[185  73  80 104 163  91 120 171 133 145 132] = ruf
[165 112  88 119 107 110 147 123 148 140 156] = nelam
[120 107 119 122  61 115 199 124 135 137 135] = Nutu
then: [185  73]
[ 80 104 163]
then: [112  88 119]
[107 110 147]
then: [119 107]
[110 147 123]
then: [ 73  80 104 163]
[ 91 120 171]
then: [ 88 119 107 110 147 123]
[148 140 156]
then: [119 122  61 115 199 124]
[135 137 135]

[ 81 122 164 139 134 102] : ropi
[112 118 161 122 105 116] : nelam
[117 125 158 125  98 121] : Nutu
[107 121 161 127 108 114] : fugi
[135  89 119  98 169 115] : dulef
[127  99 107 111 189 115] : kaza
[ 68 145 168 160 121 106] : reref
[ 93 168 129 173 131 128] : dipot
[144 168 126 144 172 111] : Gagus
[106 139 122 147 153 122] : vozu
[118 119 117 128 164 120] : Luv
then: [ 81 122]
[164 139 134]
then: [145 168]
[160 121 106]
then: [135  89]
[119  98 169]
then: [106 139]
[122 147 153]

[129  83 191 125] : ruf
[124 176 123 107] : ropi
[129  93 200 122] : fugi
[129  80 187 126] : dulef
[128 164  81 133] : vozu
[124 193  82 121] : Nutu
which: [129  83 191 125]
ruf
which: [124 193  82 121]
Nutu

[126 123 133 128 118 132 128 107 127 133 118 132 150 154 106 129 123 129
 145 133 140 143 134 110 130 114 114 121 136 138 143 146 115 119 115 124
 153 134 136 141 110 118 109 120 123 144] : ruf
[124 117 130 125 110 142 125 106 106 147 113 133 157 150 116 125 105 112
 149 142 139 139 134 118 122 120 122 115 128 140 135 144 124 117 114 144
 142 145 127 138 131 128  94 117 116 168] : Luv
[119  99 133 128 118 132 128 107 127 133 118 132 150 154 106 129 123 129
 145 133 140 143 134 110 130 114 114 121 136 138 143 146 115 119 115 124
 153 134 136 141 110 118 109 120 113 191] : ropi
[118 119 132 144 119 147 129 105 120 145 112 139 145 153  96 147 117 131
 152 124 144 150 133 108 126 118 112 130 145 143 138 135 123 120  99 131
 142 122 134 163 126 125  98 124 126 168] : nelam
[126 123 133 128 118 132 128 107 127 133 118 132 150 154 106 129 123 129
 145 133 140 143 134 110 130 114 114 133 136 138 143 146 115 119 115 124
 153 141 136 134 134 118 109 120 123 144] : Nutu
then: [147 113]
[133 157 150]
which: [126 123 133 128 118 132 128 107 127 133 118 132 150 154 106 129 123 129
 145 133 140 143 134 110 130 114 114 133 136 138 143 146 115 119 115 124
 153 141 136 134 134 118 109 120 123 144]
Nutu
which: [124 117 130 125 110 142 125 106 106 147 113 133 157 150 116 125 105 112
 149 142 139 139 134 118 122 120 122 115 128 140 135 144 124 117 114 144
 142 145 127 138 131 128  94 117 116 168]
Luv
then: [120  99]
[131 142 122]
then: [145 112]
[139 145 153]
which: [119  99 133 128 118 132 128 107 127 133 118 132 150 154 106 129 123 129
 145 133 140 143 134 110 130 114 114 121 136 138 143 146 115 119 115 124
 153 134 136 141 110 118 109 120 113 191]
ropi

[179 116 131 151 116 193] -> reref
[ 74 119 133 117 141 183] -> Luv
[120 133 131 127  81 122] -> nelam
[127  94 131 143  81 122] -> ruf
[119 166 119 113 173  87] -> fugi
then: [127  94]
[131 143  81]
then: [119 133]
[117 141 183]

